Here is a tiny trained network, its code and every weight. The questions are about switching its units off for an input and a class, where a switched-off unit gives its printed mean instead of its output.

import numpy as np


def w(rows, s, z=0):
    codes = np.array(rows[::2]) - 128.0
    scale = np.full(codes.shape[1], s)
    scale[-1] = z or s
    return codes * scale


def f(y):
    return np.maximum(y, 0)


def log_softmax(a):
    a = a - a.max(-1, keepdims=True)
    return a - np.log(np.exp(a).sum(-1, keepdims=True))


def net(x, mask):
    res = np.array(x, float).reshape(1, 8) / 4 @ E
    y = f(res @ A[0][:, :-1].T + A[0][:, -1])
    res = res + np.where(mask, y, B[0][:, -1]) @ B[0][:, :-1]
    return log_softmax(res[-1] @ U[:, :-1].T + U[:, -1])


A, B = {}, {}
E = w([
[155,142,135,141,139,74,87,116,245,84,53,89],'x0',
[127,125,125,127,127,128,131,125,132,128,131,130],'x1',
[92,130,206,132,57,140,109,74,119,85,163,58],'x2',
[23,65,100,177,109,97,49,160,128,185,116,132],'x3',
[131,222,19,123,99,194,109,104,119,179,91,78],'x4',
[113,138,108,203,161,74,209,126,125,168,156,43],'x5',
[149,128,118,205,67,85,134,108,63,76,40,159],'x6',
[78,106,84,34,95,115,161,192,124,33,95,82],'x7',
],0.012)
A[0] = w([
[212,223,173,70,145,140,210,102,128,100,181,89,133],'N1',
[129,229,18,113,129,175,120,58,144,180,99,42,34],'N2',
[164,122,116,222,172,89,152,60,134,178,193,75,123],'N3',
[165,140,181,184,184,149,109,32,98,217,153,196,125],'N4',
[105,138,197,90,24,128,42,103,134,121,177,104,124],'N5',
[150,149,121,158,139,88,85,54,193,133,143,151,74],'N6',
[108,151,180,71,201,190,113,195,238,191,234,74,171],'N7',
[112,131,124,186,134,54,248,121,109,169,115,21,172],'N8',
[124,110,179,127,47,121,131,12,124,104,189,28,60],'N9',
[185,143,101,138,162,54,37,116,254,87,90,46,80],'N10',
[207,112,71,117,199,125,163,147,122,112,120,155,62],'N11',
[58,103,132,173,123,144,71,135,122,141,137,76,42],'N12',
[30,74,100,145,115,109,52,199,149,215,151,91,88],'N13',
[102,120,60,86,96,96,196,201,99,103,147,56,90],'N14',
[140,144,83,150,108,187,91,90,137,142,131,143,121],'N15',
[105,88,191,170,206,63,186,182,151,110,173,112,82],'N16',
[100,144,91,142,126,200,158,133,51,138,176,132,124],'N17',
[58,65,95,160,135,91,40,134,114,150,127,137,3],'N18',
[115,90,111,135,105,177,171,139,23,160,226,172,120],'N19',
[138,98,35,153,214,83,224,153,151,164,127,143,93],'N20',
[217,88,150,92,76,189,9,116,138,127,129,218,145],'N21',
[142,58,193,146,134,90,123,172,85,100,150,196,77],'N22',
[171,98,221,94,189,66,191,90,134,90,135,186,70],'N23',
[144,208,38,120,47,125,94,137,140,151,124,100,62],'N24',
[158,117,100,99,184,122,87,201,135,160,67,245,108],'N25',
[191,141,104,212,43,47,151,86,61,81,78,179,220],'N26',
[94,96,77,75,112,105,175,217,132,39,114,82,35],'N27',
[145,56,172,107,127,63,131,137,175,131,134,146,66],'N28',
],0.0098,0.0048)
B[0] = w([
[162,78,93,168,159,128,234,111,134,56,71,248,220],'N1',
[99,68,207,130,180,210,128,83,100,183,113,144,247],'N2',
[75,208,118,97,152,129,118,126,203,62,117,56,211],'N3',
[149,152,148,144,157,164,128,214,210,93,159,82,233],'N4',
[157,88,84,121,176,120,76,71,115,116,199,112,220],'N5',
[168,152,162,109,100,93,165,211,147,132,155,73,175],'N6',
[74,113,55,181,2,104,97,135,161,204,136,195,240],'N7',
[59,151,93,48,108,89,89,71,130,99,96,146,226],'N8',
[197,105,66,201,191,112,79,92,48,134,220,85,210],'N9',
[212,168,163,27,73,36,159,192,40,159,119,97,235],'N10',
[157,101,80,172,152,144,117,140,75,109,147,149,171],'N11',
[162,79,122,140,145,116,181,102,123,92,120,160,180],'N12',
[168,109,101,179,156,138,201,126,99,46,34,204,228],'N13',
[122,177,155,120,166,143,102,172,218,91,172,85,195],'N14',
[109,162,133,107,163,171,120,134,138,158,91,88,183],'N15',
[92,95,176,96,153,199,109,87,103,156,106,134,192],'N16',
[138,182,203,86,91,70,150,159,70,156,126,113,194],'N17',
[170,128,135,185,179,143,222,161,144,97,76,159,198],'N18',
[208,181,162,52,83,46,123,174,105,145,105,107,221],'N19',
[134,145,104,167,152,86,77,70,62,94,181,81,199],'N20',
[50,176,105,69,137,114,119,97,173,36,93,108,250],'N21',
[123,87,200,90,120,171,90,117,120,183,109,145,209],'N22',
[107,100,156,139,137,188,169,107,106,164,100,105,205],'N23',
[85,81,183,128,176,151,121,130,105,211,89,120,207],'N24',
[141,105,77,147,188,80,53,55,74,110,215,88,210],'N25',
[93,113,60,179,38,144,124,141,175,194,141,186,240],'N26',
[141,152,130,171,150,178,101,205,216,137,149,74,208],'N27',
[108,95,194,140,128,177,134,115,92,180,108,88,182],'N28',
],0.0085,0.019)
U = w([
[95,96,196,135,149,184,118,105,103,198,107,121,67],'0',
[176,110,98,183,143,123,220,130,129,68,99,184,102],'1',
[161,112,74,184,159,90,70,85,75,117,219,94,94],'2',
[183,144,159,80,67,58,140,192,94,154,133,110,141],'3',
[130,146,133,156,141,159,110,210,233,104,168,76,100],'4',
[54,144,101,77,113,109,87,72,158,59,116,121,254],'5',
[97,109,64,201,8,117,104,145,163,206,144,176,135],'6',
],0.012,0.0086)

Each question gives the input, the list of numbers given to net, and the class t.
The units are the neurons (one row each of A and B). Each row of codes is followed by its name. A weight is (code - 128) times the scale printed after its matrix; where a second scale follows, it is the last column's (A, B and U).
mask holds one flag per neuron, in row order. A switched-off neuron (its flag False) gives its mean, the last column of its row in B, instead of its output. The means were averaged over made-up inputs and are rounded, as every weight is.
A unit's drop is (log p(t) with every unit on - log p(t) with that unit switched off) / (log p(t) with every unit on - log p(t) with every unit switched off).
The circuit of an input: a set's keep is (log p(t) with only the set's units on - log p(t) with every unit switched off) / (log p(t) with every unit on - log p(t) with every unit switched off). Starting from the 12 units with the biggest drops (on a tie, the unit counted first), units are removed one at a time, each time the one whose removal leaves the highest keep (on an exact tie, the one counted first), for as long as the keep stays at least 0.8.
circuit, biggest first: the units of the circuit, biggest drop first
most important unit: the unit with the biggest drop
k most important neurons: the k neurons with the biggest drops, biggest first
drop of u: that unit's drop, to one decimal
input [-4,-8,0,-8,-4,-2,-8,-6], class 1: most important unit -> N1
input [-7,4,-1,-2,8,-2,4,1], class 0: 2 most important neurons -> [N2, N10]
input [-5,7,-3,4,5,-1,7,5], class 6: 2 most important neurons -> [N26, N10]
input [2,5,-4,7,8,5,4,3], class 0: 3 most important neurons -> [N2, N24, N1]
input [-3,2,4,0,2,-4,-5,5], class 4: 2 most important neurons -> [N26, N14]
input [-5,-5,-2,4,-1,4,-4,7], class 4: 2 most important neurons -> [N14, N27]
input [3,-7,-8,-2,1,1,-8,-3], class 2: 2 most important neurons -> [N20, N25]
input [2,4,4,-7,7,6,4,-4], class 0: 2 most important neurons -> [N2, N24]
input [4,-6,-2,6,1,-7,0,-5], class 5: 2 most important neurons -> [N21, N1]
input [-4,-3,6,-7,8,-3,7,0], class 0: 3 most important neurons -> [N2, N24, N7]
input [-4,-8,-8,7,-2,-8,-7,-5], class 2: 2 most important neurons -> [N25, N1]
input [7,0,-7,0,-6,-7,-8,-7], class 6: 2 most important neurons -> [N7, N9]
input [4,-7,-3,5,5,2,1,-7], class 4: 2 most important neurons -> [N4, N3]
input [2,1,-5,2,0,1,-3,8], class 4: most important unit -> N27
input [0,-7,0,-1,5,3,-2,-1], class 0: 2 most important neurons -> [N2, N21]
input [-2,0,6,6,-4,0,7,-5], class 6: 3 most important neurons -> [N26, N1, N25]
input [-8,1,-8,3,-8,-8,7,-3], class 0: drop of N9 -> 2.8
input [8,3,3,-3,-4,-8,-4,2], class 3: drop of N3 -> 0.1
input [7,8,-8,4,-3,-1,7,3], class 2: drop of N2 -> 0.0
input [2,4,-3,1,6,-6,-8,-6], class 6: circuit, biggest first -> [N7]
input [-7,-7,5,7,5,5,7,-5], class 1: drop of N10 -> 0.5
